Below is a small trained network, with its code and all its weights. Each question gives an input and a class and asks what happens when units are switched off, that is, made to give their printed mean instead of their output.

import numpy as np


def w(rows, s, z=0):
    codes = np.array(rows[::2]) - 128.0
    scale = np.full(codes.shape[1], s)
    scale[-1] = z or s
    return codes * scale


def f(y):
    return y / 2 * (1 + np.tanh(0.7978845608 * (y + 0.044715 * y**3)))


def log_softmax(a):
    a = a - a.max(-1, keepdims=True)
    return a - np.log(np.exp(a).sum(-1, keepdims=True))


def net(x, mask):
    res = np.array(x, float).reshape(1, 4) / 4 @ E
    y = f(res @ A[0][:, :-1].T + A[0][:, -1])
    res = res + np.where(mask, y, B[0][:, -1]) @ B[0][:, :-1]
    return log_softmax(res[-1] @ U[:, :-1].T + U[:, -1])


A, B = {}, {}
E = w([
[119,5,59,168,176,95,123,91,88],'x0',
[167,132,98,97,89,110,148,114,24],'x1',
[140,191,107,115,167,96,132,30,139],'x2',
[158,94,188,89,196,117,37,151,79],'x3',
],0.012)
A[0] = w([
[54,122,144,151,168,115,89,137,222,156],'neuron 1',
[153,120,77,106,77,82,140,114,59,146],'neuron 2',
[92,182,84,189,55,110,134,73,146,28],'neuron 3',
[133,163,160,96,88,163,90,92,158,46],'neuron 4',
[194,132,192,117,142,128,28,118,92,45],'neuron 5',
[126,91,163,139,74,173,125,180,124,113],'neuron 6',
[108,76,92,159,176,106,158,106,151,64],'neuron 7',
[123,111,96,177,5,141,160,160,132,52],'neuron 8',
[174,162,130,81,93,133,155,145,97,167],'neuron 9',
[101,158,167,88,96,158,116,108,124,32],'neuron 10',
[162,204,138,143,179,107,141,11,133,127],'neuron 11',
[142,148,196,80,114,166,169,123,181,93],'neuron 12',
[102,114,115,159,187,81,141,113,107,4],'neuron 13',
],0.012,0.0036)
B[0] = w([
[249,167,92,199,160,106,155,91,121,233],'neuron 1',
[201,152,102,152,122,140,194,136,136,208],'neuron 2',
[20,218,151,177,177,86,97,187,75,216],'neuron 3',
[56,63,75,91,120,211,188,140,43,175],'neuron 4',
[48,180,111,125,199,42,129,173,85,212],'neuron 5',
[152,89,194,136,103,162,73,215,126,180],'neuron 6',
[128,101,120,70,116,179,158,127,2,199],'neuron 7',
[78,151,159,153,159,96,92,202,96,206],'neuron 8',
[192,121,83,192,104,158,206,93,88,186],'neuron 9',
[49,122,48,92,128,178,180,108,103,160],'neuron 10',
[177,78,198,121,53,149,23,244,164,252],'neuron 11',
[154,118,102,95,107,200,183,75,34,197],'neuron 12',
[64,43,98,108,154,171,145,103,83,170],'neuron 13',
],0.0096,0.013)
U = w([
[91,60,84,107,124,203,160,91,81,49],'0',
[69,202,142,137,178,48,90,134,94,4],'1',
[170,91,180,121,68,146,63,168,128,206],'2',
[248,174,87,163,145,116,155,93,108,175],'3',
[196,155,165,127,105,79,138,111,129,154],'4',
],0.013,0.004)

Each question gives the input, the list of numbers given to net, and the class t.
The units are the neurons (one row each of A and B). Each row of codes is followed by its name. A weight is (code - 128) times the scale printed after its matrix; where a second scale follows, it is the last column's (A, B and U).
mask holds one flag per neuron, in row order. A switched-off neuron (its flag False) gives its mean, the last column of its row in B, instead of its output. The means were averaged over made-up inputs and are rounded, as every weight is.
A unit's drop is (log p(t) with every unit on - log p(t) with that unit switched off) / (log p(t) with every unit on - log p(t) with every unit switched off).
The circuit of an input: a set's keep is (log p(t) with only the set's units on - log p(t) with every unit switched off) / (log p(t) with every unit on - log p(t) with every unit switched off). Starting from the 12 units with the biggest drops (on a tie, the unit counted first), units are removed one at a time, each time the one whose removal leaves the highest keep (on an exact tie, the one counted first), for as long as the keep stays at least 0.8.
circuit, biggest first: the units of the circuit, biggest drop first
most important unit: the unit with the biggest drop
k most important neurons: the k neurons with the biggest drops, biggest first
drop when u is switched off: that unit's drop, to one decimal
input [3,7,-2,3], class 3: most important unit => neuron 2
input [0,-8,-5,-7], class 3: 4 most important neurons => neuron 1; neuron 5; neuron 11; neuron 12
input [-5,5,3,-2], class 0: 2 most important neurons => neuron 1; neuron 4
input [2,-8,-5,0], class 3: 2 most important neurons => neuron 1; neuron 11
input [-6,-7,7,4], class 2: 3 most important neurons => neuron 11; neuron 9; neuron 2
input [-6,-6,-3,-3], class 0: 2 most important neurons => neuron 4; neuron 12
input [-6,4,-1,-7], class 1: 4 most important neurons => neuron 3; neuron 8; neuron 7; neuron 13
input [-2,5,-5,-7], class 1: 3 most important neurons => neuron 8; neuron 11; neuron 3
input [-8,-6,6,-6], class 0: 3 most important neurons => neuron 4; neuron 12; neuron 10
input [-6,5,0,-8], class 1: 2 most important neurons => neuron 3; neuron 8
input [4,-8,6,-1], class 3: 3 most important neurons => neuron 1; neuron 6; neuron 8
input [-1,0,-1,1], class 4: 4 most important neurons => neuron 11; neuron 3; neuron 1; neuron 4
input [-8,-1,8,7], class 0: 3 most important neurons => neuron 4; neuron 10; neuron 12
input [-4,4,-5,-6], class 1: circuit, biggest first => neuron 8
input [-3,-4,-1,-2], class 3: drop when neuron 1 is switched off => 0.5
input [-8,-7,4,6], class 0: drop when neuron 4 is switched off => 0.9
input [7,-5,-3,-8], class 1: drop when neuron 3 is switched off => 0.6
